Here is a tiny trained network, its code and every weight. The questions are about switching its units off for an input and a class, where a switched-off unit gives its printed mean instead of its output.

import numpy as np


def w(rows, s, z=0):
    codes = np.array(rows[::2]) - 128.0
    scale = np.full(codes.shape[1], s)
    scale[-1] = z or s
    return codes * scale


def norm(h):
    return h / np.sqrt((h * h).mean(-1, keepdims=True) + 1e-5)


def f(y):
    return y / 2 * (1 + np.tanh(0.7978845608 * (y + 0.044715 * y**3)))


def log_softmax(a):
    a = a - a.max(-1, keepdims=True)
    return a - np.log(np.exp(a).sum(-1, keepdims=True))


def net(x, mask):
    res = np.array(x, float).reshape(1, 8) / 4 @ E
    u = 0
    for l in range(2):
        y = f(norm(res) @ A[l][:, :-1].T + A[l][:, -1])
        res = res + np.where(mask[u : u + 12], y, B[l][:, -1]) @ B[l][:, :-1]
        u += 12
    return log_softmax(norm(res)[-1] @ U[:, :-1].T + U[:, -1])


A, B = {}, {}
E = w([
[110,137,137,117,132,133],'x0',
[122,123,136,125,122,121],'x1',
[224,175,177,156,85,71],'x2',
[128,113,142,119,101,99],'x3',
[119,134,134,122,136,134],'x4',
[103,83,218,149,101,216],'x5',
[119,131,138,120,128,128],'x6',
[174,138,112,1,40,169],'x7',
],0.0072)
A[0] = w([
[105,203,82,148,187,80,9],'0.n0',
[238,190,138,63,110,178,144],'0.n1',
[142,146,194,213,123,156,99],'0.n2',
[89,106,209,255,105,164,45],'0.n3',
[107,93,42,80,105,174,156],'0.n4',
[98,142,67,144,188,60,161],'0.n5',
[30,82,145,110,150,74,103],'0.n6',
[138,101,172,145,48,198,139],'0.n7',
[158,63,179,191,132,182,117],'0.n8',
[165,7,161,54,170,165,153],'0.n9',
[89,137,112,202,116,30,169],'0.n10',
[140,223,210,107,150,125,157],'0.n11',
],0.0079,0.0015)
B[0] = w([
[110,160,153,147,96,111,189],'0.n0',
[107,177,131,82,220,40,241],'0.n1',
[155,155,80,36,90,218,197],'0.n2',
[101,204,84,30,4,3,255],'0.n3',
[37,56,178,154,153,192,211],'0.n4',
[154,70,128,93,118,240,224],'0.n5',
[173,75,18,187,179,146,183],'0.n6',
[202,114,202,174,156,215,227],'0.n7',
[41,132,147,51,135,97,209],'0.n8',
[153,70,146,180,156,93,205],'0.n9',
[147,155,172,149,126,242,223],'0.n10',
[236,152,116,196,118,132,163],'0.n11',
],0.0067,0.0044)
A[1] = w([
[21,55,74,76,86,71,100],'1.n0',
[67,74,41,98,89,111,143],'1.n1',
[133,210,81,138,33,100,170],'1.n2',
[84,90,58,170,143,178,86],'1.n3',
[161,164,87,130,126,150,104],'1.n4',
[190,105,164,130,104,121,102],'1.n5',
[147,169,149,116,186,42,81],'1.n6',
[108,94,82,175,165,181,105],'1.n7',
[163,191,108,223,159,94,254],'1.n8',
[96,146,153,93,62,104,116],'1.n9',
[154,94,69,83,249,49,128],'1.n10',
[64,98,144,53,152,127,147],'1.n11',
],0.011,0.003)
B[1] = w([
[197,154,218,159,163,98,255],'1.n0',
[215,166,129,73,198,100,228],'1.n1',
[66,78,81,203,152,160,234],'1.n2',
[97,180,91,87,132,56,227],'1.n3',
[144,105,163,88,141,144,150],'1.n4',
[98,129,122,90,187,95,169],'1.n5',
[95,127,75,97,121,159,175],'1.n6',
[131,160,100,90,1,98,214],'1.n7',
[85,44,142,159,97,146,199],'1.n8',
[153,162,46,69,154,84,186],'1.n9',
[121,199,114,122,78,93,189],'1.n10',
[144,87,221,187,165,155,232],'1.n11',
],0.0076,0.0063)
U = w([
[130,229,16,87,29,30,72],'0',
[212,201,235,88,233,45,47],'1',
[142,9,189,254,147,222,254],'2',
],0.0074,0.00056)

Each question gives the input, the list of numbers given to net, and the class t.
The units are the neurons (one row each of A and B). Each row of codes is followed by its name. A weight is (code - 128) times the scale printed after its matrix; where a second scale follows, it is the last column's (A, B and U).
mask holds one flag per neuron, layer by layer. A switched-off neuron (its flag False) gives its mean, the last column of its row in B, instead of its output. The means were averaged over made-up inputs and are rounded, as every weight is.
A unit's drop is (log p(t) with every unit on - log p(t) with that unit switched off) / (log p(t) with every unit on - log p(t) with every unit switched off).
The circuit of an input: a set's keep is (log p(t) with only the set's units on - log p(t) with every unit switched off) / (log p(t) with every unit on - log p(t) with every unit switched off). Starting from the 12 units with the biggest drops (on a tie, the unit counted first), units are removed one at a time, each time the one whose removal leaves the highest keep (on an exact tie, the one counted first), for as long as the keep stays at least 0.8.
units of the circuit, in order: the units of the circuit, biggest drop first
unit that matters most: the unit with the biggest drop
k most important neurons: the k neurons with the biggest drops, biggest first
k most important neurons of layer l: the k neurons of layer l with the biggest drops, biggest first
drop of u: that unit's drop, to one decimal
input [-1,8,0,-4,0,-4,-3,5], class 1: unit that matters most -> 0.n4
input [0,0,7,7,3,0,1,-4], class 2: units of the circuit, in order -> (1.n8; 1.n1)
input [2,0,7,2,-2,-1,1,1], class 0: units of the circuit, in order -> (1.n11; 1.n0)
input [0,5,-7,-2,-8,2,-8,-5], class 1: units of the circuit, in order -> (0.n3; 1.n1)
input [4,5,-6,-4,7,0,-5,-8], class 0: units of the circuit, in order -> (1.n7; 1.n3)
input [-7,1,-6,7,-6,2,-7,-4], class 1: units of the circuit, in order -> (1.n0; 0.n3)
input [-7,-4,-5,-1,-8,6,-6,0], class 1: 2 most important neurons -> (0.n3; 0.n10)
input [-4,4,4,-5,3,0,-5,-7], class 2: 3 most important neurons of layer 1 -> (1.n2; 1.n3; 1.n7)
input [3,-7,8,-6,7,-7,-7,0], class 2: 3 most important neurons of layer 0 -> (0.n3; 0.n8; 0.n11)
input [-3,-7,-7,-5,-2,1,-8,-3], class 1: 3 most important neurons -> (0.n7; 1.n1; 1.n0)
input [2,-4,-1,2,3,-4,7,-6], class 0: units of the circuit, in order -> (1.n7; 0.n5)
input [4,3,0,-4,-1,0,3,-6], class 0: 2 most important neurons of layer 0 -> (0.n10; 0.n1)
input [7,-2,-5,-8,2,-6,4,2], class 1: 2 most important neurons -> (1.n11; 1.n0)
input [-6,6,4,4,7,8,7,-5], class 0: units of the circuit, in order -> (0.n3)
input [-8,4,-4,2,0,-5,-8,-6], class 0: 2 most important neurons -> (1.n7; 1.n3)
input [-3,5,0,4,-4,4,0,5], class 2: 3 most important neurons of layer 0 -> (0.n3; 0.n7; 0.n4)
input [-6,-4,3,-4,-6,0,-3,-7], class 2: 2 most important neurons -> (1.n2; 0.n10)
input [-4,7,6,-5,-2,7,8,0], class 0: 2 most important neurons -> (0.n3; 1.n0)
input [-3,-1,-5,8,-5,2,-7,-3], class 1: drop of 0.n3 -> 0.2
input [6,6,3,-8,6,-5,-5,-8], class 2: units of the circuit, in order -> (1.n8)
input [-2,-4,-2,4,-3,5,-1,8], class 2: drop of 1.n0 -> 0.1
input [6,-5,-3,8,-5,6,-6,0], class 1: drop of 0.n3 -> 1.5
